[[124 109 130 107 124 113 134]
 [107 129 130 128 107 111 154]
 [130 119 105 120 130 137 124]] | 124

[[151 125 134 128 137 144]
 [148 138 151 121 123 134]
 [144 145 145 121 120 133]] | 151

[[133 134 139 134 135]
 [149 120 156 120 105]
 [129 127 132 127 132]] | 133

[[130 125 141 144 126 109 129]
 [118 149 126 123 131 133 137]
 [132 135 133 130 113 120 118]] | 130

[[115 130 125 111]
 [117 128 131 115]
 [140 149 138 130]] | 115

[[141 122 142 149 125 133 112]
 [131 134 139 132 149 108 126]
 [129 127 114 143 138 117 136]] | 141

[[111 143 124 137]
 [131 128 105 127]
 [127 126 152 128]] | 111

[[136 122 150 137 142]
 [145 138 146 147 123]
 [120 143 146 120 117]] | 136
---
array([110, 150, 153, 106, 109, 154, 113]) ==> 150

array([[133, 130, 120, 117, 132, 126, 123],
       [128, 129, 124, 121, 141, 131, 130],
       [109, 152,  99, 118, 115, 132, 116]]) ==> 130

array([[141, 135, 108, 110, 121, 137, 136],
       [136, 131, 105, 115, 117, 134, 136],
       [115, 119, 106, 135, 107, 112, 125]]) ==> 135

array([[132, 122, 123, 106, 117, 137],
       [127, 124, 132, 138, 134, 125]]) ==> 122

array([[115, 122, 140, 136, 118, 118, 137],
       [143, 121, 112, 134, 144, 123, 112],
       [148, 139, 124, 112, 107, 112, 126]]) ==> 122

array([139, 106, 145, 133, 132, 114]) ==> 106

array([[135, 124, 104, 135, 138, 130],
       [151, 131, 129, 131, 127, 129]]) ==> 124

array([101, 113, 138, 135]) ==> 113

array([124, 101, 109, 111]) ==> 101
---
[123 133 122 137 150] value 133
[133 110 134 154 115] value 110
[142 106 129 157 143] value 106
[132 119 112 105 123] value 119
[133 109 131 128 101] value 109
[103 158 104 105 101] value 158
[145 115 107 141 153] value 115
---
[[121 133 129 139 140 122]
 [120 146 130 143 145 105]
 [128 144 130 133 142 123]] gives 121

[[127 131 119 136 120]
 [130 136 102 145 122]
 [144 139 121 149 148]] gives 127

[[136 110 126 136]
 [137 124 156 116]
 [132 149 101 144]] gives 136

[[137 112 129 131 130 136]
 [101 136 147 140 155 113]
 [123 127 134 132 135 126]] gives 137

[[112 131 123 153]
 [110 124 119 146]
 [139 115 126  99]] gives 112

[[137 119 127 117 134 130]
 [142 110 115 106 145 129]
 [140 114 121 111 140 130]] gives 137

[[125 126 139 141 130 132 132]
 [118 140 152 141 131 123 138]
 [131 120 129 137 130 141 128]] gives 125
---
array([153, 134, 120, 132, 126, 130]) result: 126

array([[112, 140, 121, 153],
       [155, 105, 138, 129],
       [103, 147, 118, 130]]) result: 121

array([123, 141, 115, 133, 119, 106]) result: 119

array([141, 143, 120, 103, 128]) result: 103

array([127, 122, 148, 134, 156, 152]) result: 156

array([[105, 104, 137, 130, 144, 118],
       [117, 106, 119, 153, 148, 108],
       [121, 134, 116, 141, 140, 134]]) result: 144
---
112  147  100  121  124  130 yields 130
134  131  126  105  144 yields 144
110  111  155  125  124  130  114 yields 114
126  150  125  127  121 yields 121
153  155  138  148  133  122 yields 122
134  133  157  108 yields 108
124  156  105  119  136 yields 136
126  153  139  141  119  138  142 yields 142
120  139  113  116  149  102 yields 102
---
(149, 120, 134, 117)	117
(108, 119, 151, 124, 133, 145, 114)	114
(119, 141, 122, 105, 135, 131)	131
(136, 135, 152, 114, 115, 134, 158)	158
(153, 130, 120, 129, 125)	125
(104, 126, 146, 139, 125, 155)	155
---
100  128  131  155 → 128
116  137  133  106 → 137
114  134  151  131 → 134
139  101  148  152 → 101
124  149  122   99 → 149
135  108  102  129 → 108
127  113   98  126 → 113
127  146  121  101 → 146
---
[[114 101 131 136 124]
 [118 107 129 133 126]
 [120 108 122 130 130]] >> 101

[[124 129 124 127 124 122 146]
 [122 123 115 123 110 128 141]
 [129 143 107 118 116 126 142]] >> 129

[[133 120 126 136 124 127]
 [122 121 124 110 102 117]
 [122 124 109 101 132 124]] >> 120

[[145 101 155 137]
 [110 120 154 134]
 [128 102 141 105]] >> 101

[[115 150 123 140 153]
 [104 124 151 148 114]
 [119 129 145 142 126]] >> 150

[[129 128 124 117 121 126]
 [123 133 133 134 121 132]
 [118 125 120 154 124 131]] >> 128

[[122 135 127 125 124 150]
 [121 122 128 129 127 138]
 [125 126 132 129 129 141]] >> 135

[[128 152 142 136 124 143]
 [142 135 136 133 119 133]
 [134 132 112 117 126 129]] >> 152
---
Input: [130 127 103 123]
Output: 130
Input: [115 137 142 136 156]
Output: 115
Input: [129 154 108 152 137 123 156]
Output: 129
Input: [134 126 102 136]
Output: 134
Input: [ 98 153 107 140]
Output: 98
Input: [127 123 122 129  99]
Output: 127
Input: [107 151 121 122 129 116]
Output: 107
---
[146 117 124 146 103 112] => 103
[128 133 127 128 124 129 101] => 129
[125 102 125 133] => 125
[149 116 134 105 118 115] => 118
[127 150 119 140  99 137 133] => 137
[156 124 129 102 131 121] => 131
[108 130 147 133 139 150] => 139
---
[[138 129 128 128 154 108 144]
 [142 106 142 139 132 132 123]
 [119 134 133 119 131 134 123]] -> 106

[[124 124 127 139 128 123 135]
 [124 115 131 137 129 105 124]] -> 124

[[130 134 140 150 123 125 138]
 [133 119 128 114 141 134 141]] -> 134

[[122 133 123 125 135 128 123]
 [121 134 123 123 131 130 121]
 [146 114 144 135 102 129 143]] -> 134

[[110 153 100 106 136 134]
 [121 147 138 112 131 121]] -> 153

[[126 133 124 128]
 [111 124 102 124]
 [126 124 141 128]] -> 124

[[130 124 144 129 127 120]
 [128 138 101 122 125 139]] -> 124
---
[153 148 128 127 108 143] ⇒ 153, 143

[[106 152 123 128 136 113 143]
 [131 132 108 139 156 156 130]] ⇒ 106, 130

[139 150 135 132 141] ⇒ 139, 141

[[138 120 129 105]
 [135 129 141 105]] ⇒ 138, 105

[148 137 103 151 153] ⇒ 148, 153

[108 143 144 126 102 111] ⇒ 108, 111

[139 124 133 156 135] ⇒ 139, 135

[115 108 105 123] ⇒ 115, 123
